Here is a tiny trained network, its code and every weight. The questions are about switching its units off for an input and a target symbol, where a switched-off unit gives its printed mean instead of its output.

import numpy as np


def w(rows, s, z=0):
    codes = np.array(rows[::2]) - 128.0
    scale = np.full(codes.shape[1], s)
    scale[-1] = z or s
    return codes * scale


def norm(h):
    return h / np.sqrt((h * h).mean(-1, keepdims=True) + 1e-5)


def f(y):
    return y / 2 * (1 + np.tanh(0.7978845608 * (y + 0.044715 * y**3)))


def softmax(a):
    e = np.exp(a - a.max(-1, keepdims=True))
    return e / e.sum(-1, keepdims=True)


def log_softmax(a):
    a = a - a.max(-1, keepdims=True)
    return a - np.log(np.exp(a).sum(-1, keepdims=True))


def net(x, mask):
    ids = ['βγδζηθλξτψω'.index(c) for c in x.split()]
    T = len(ids)
    res = E[ids] + P[:T]
    u = 0
    for l in range(2):
        q, k, v = (norm(res) @ M[l].T for M in (Q, K, V))
        z = softmax(np.where(np.tri(T) > 0, q @ k.T / 2**0.5, -1e9)) @ v
        res = res + np.where(mask[u], z, O[l][:, -1]) @ O[l][:, :-1]
        u += 1
        y = f(norm(res) @ A[l][:, :-1].T + A[l][:, -1])
        res = res + np.where(mask[u : u + 4], y, B[l][:, -1]) @ B[l][:, :-1]
        u += 4
    return log_softmax(norm(res)[-1] @ U[:, :-1].T + U[:, -1])


Q, K, V, O, A, B = {}, {}, {}, {}, {}, {}
E = w([
[97,159,117,122,98,8],'β',
[102,106,150,85,111,86],'γ',
[100,89,118,167,148,142],'δ',
[156,97,139,116,184,196],'ζ',
[162,165,194,135,77,95],'η',
[116,176,170,101,100,173],'θ',
[204,150,213,60,194,207],'λ',
[137,137,50,103,176,254],'ξ',
[75,113,110,22,52,107],'τ',
[152,72,101,90,165,144],'ψ',
[208,147,110,165,142,94],'ω',
],0.02)
P = w([
[103,199,93,2,249,227],'0',
[117,187,81,23,174,207],'1',
[123,184,93,43,131,196],'2',
[109,185,78,74,116,193],'3',
[120,155,69,84,105,201],'4',
[121,157,73,100,87,197],'5',
[121,146,61,121,84,201],'6',
[131,129,61,119,85,210],'7',
[115,133,60,107,94,191],'8',
],0.0042)
Q[0] = w([
[92,134,172,139,9,56],'0.h1',
[196,117,156,67,120,163],'0.h1',
],0.011)
K[0] = w([
[80,186,123,1,159,113],'0.h1',
[175,131,160,187,20,110],'0.h1',
],0.0069)
V[0] = w([
[221,55,27,173,163,94],'0.h1',
[91,143,255,88,45,143],'0.h1',
],0.0053)
O[0] = w([
[198,225,131,127,80,150,3],'0.h1',
[143,254,85,118,122,206,214],'0.h1',
],0.008,0.0025)
A[0] = w([
[245,1,210,120,124,147,88],'0.n1',
[88,235,211,42,38,13,231],'0.n2',
[220,181,115,206,87,110,249],'0.n3',
[88,146,208,146,176,38,156],'0.n4',
],0.0059,0.0018)
B[0] = w([
[132,138,133,174,38,49,151],'0.n1',
[123,140,203,76,159,155,254],'0.n2',
[144,164,2,110,217,105,140],'0.n3',
[246,97,77,126,93,79,147],'0.n4',
],0.0089,0.0084)
Q[1] = w([
[8,223,111,103,162,80],'1.h1',
[168,176,98,134,129,123],'1.h1',
],0.011)
K[1] = w([
[137,120,196,24,139,140],'1.h1',
[254,167,89,97,135,120],'1.h1',
],0.0083)
V[1] = w([
[226,205,57,131,93,130],'1.h1',
[1,66,147,207,234,56],'1.h1',
],0.0037)
O[1] = w([
[156,219,154,9,78,221,8],'1.h1',
[98,135,170,91,20,204,54],'1.h1',
],0.011,0.0016)
A[1] = w([
[169,169,196,101,177,107,4],'1.n1',
[75,111,220,119,179,136,174],'1.n2',
[55,203,158,165,110,2,159],'1.n3',
[81,94,70,123,36,131,225],'1.n4',
],0.0095,0.0025)
B[1] = w([
[45,114,132,215,190,91,200],'1.n1',
[137,154,63,181,41,88,254],'1.n2',
[208,34,179,84,178,152,242],'1.n3',
[133,173,255,131,190,144,163],'1.n4',
],0.0094,0.0056)
U = w([
[180,209,33,102,133,55,60],'β',
[115,142,128,118,126,101,4],'γ',
[90,110,216,186,105,140,193],'δ',
[159,77,76,198,114,115,154],'ζ',
[112,125,88,83,182,212,242],'η',
[52,213,88,143,81,134,229],'θ',
[79,201,148,178,218,69,97],'λ',
[66,128,78,120,63,17,203],'ξ',
[44,147,155,3,106,130,62],'τ',
[148,70,143,56,193,50,87],'ψ',
[201,190,159,79,68,125,137],'ω',
],0.012,0.0024)

Each question gives the input, a string of symbols that net reads in full, and the target symbol t.
The units are the heads (2 rows each of Q, K, V and O) and the neurons (one row each of A and B). Each row of codes is followed by its name. A weight is (code - 128) times the scale printed after its matrix; where a second scale follows, it is the last column's (O, A, B and U).
mask holds one flag per unit, layer by layer, with each layer's heads first. A switched-off unit (its flag False) gives its mean, the last column of its rows in O or B, instead of its output. The means were averaged over made-up inputs and are rounded, as every weight is.
A unit's drop is (log p(t) with every unit on - log p(t) with that unit switched off) / (log p(t) with every unit on - log p(t) with every unit switched off).
The circuit of an input: a set's keep is (log p(t) with only the set's units on - log p(t) with every unit switched off) / (log p(t) with every unit on - log p(t) with every unit switched off). Starting from all 10 units, units are removed one at a time, each time the one whose removal leaves the highest keep (on an exact tie, the one counted first), for as long as the keep stays at least 0.8.
units of the circuit, in order: the units of the circuit, biggest drop first
most important unit: the unit with the biggest drop
top k neurons: the k neurons with the biggest drops, biggest first
top k neurons in layer l: the k neurons of layer l with the biggest drops, biggest first
drop of u: that unit's drop, to one decimal
input δ ω ζ, target ω: top 2 neurons -> 0.n1, 0.n2
input ω ω λ, target ω: top 2 neurons -> 0.n1, 0.n3
input β ω γ τ ψ, target ω: most important unit -> 0.h1
input γ θ λ β λ, target λ: units of the circuit, in order -> 1.n1, 1.n3, 0.n1
input ξ β β δ, target δ: top 2 neurons -> 1.n4, 0.n2
input ζ ζ β ψ β ξ ω β ω, target β: units of the circuit, in order -> 0.n3, 1.h1
input β ζ ζ γ, target ξ: top 2 neurons -> 1.n2, 0.n2
input η η β λ ψ λ ψ, target η: units of the circuit, in order -> 0.h1, 1.n3
input ω β γ θ β θ ζ θ ψ, target ω: top 2 neurons in layer 0 -> 0.n1, 0.n3
input γ ψ ξ τ ζ β ζ, target ζ: top 2 neurons -> 0.n1, 1.n3
input τ ξ τ ω γ ζ, target ω: units of the circuit, in order -> 0.h1, 0.n1, 1.h1
input γ ψ ζ, target ζ: top 2 neurons in layer 0 -> 0.n4, 0.n3
input η η β γ ψ ψ, target η: top 2 neurons in layer 1 -> 1.n2, 1.n3
input β ζ θ β η δ ζ, target δ: top 2 neurons -> 0.n2, 0.n1
input δ ζ β ψ γ θ ξ ψ, target δ: most important unit -> 1.n4
input θ η β γ ψ γ, target ξ: top 2 neurons -> 1.n2, 0.n1
input β ψ δ δ λ β ζ λ, target δ: top 2 neurons in layer 1 -> 1.n1, 1.n3
input γ λ ω ζ θ γ β θ η, target λ: drop of 1.n1 -> 0.3
input γ γ λ, target λ: drop of 1.h1 -> 0.1
input β γ λ θ, target θ: most important unit -> 1.n2
input δ β τ γ β ψ, target δ: drop of 1.h1 -> 0.3
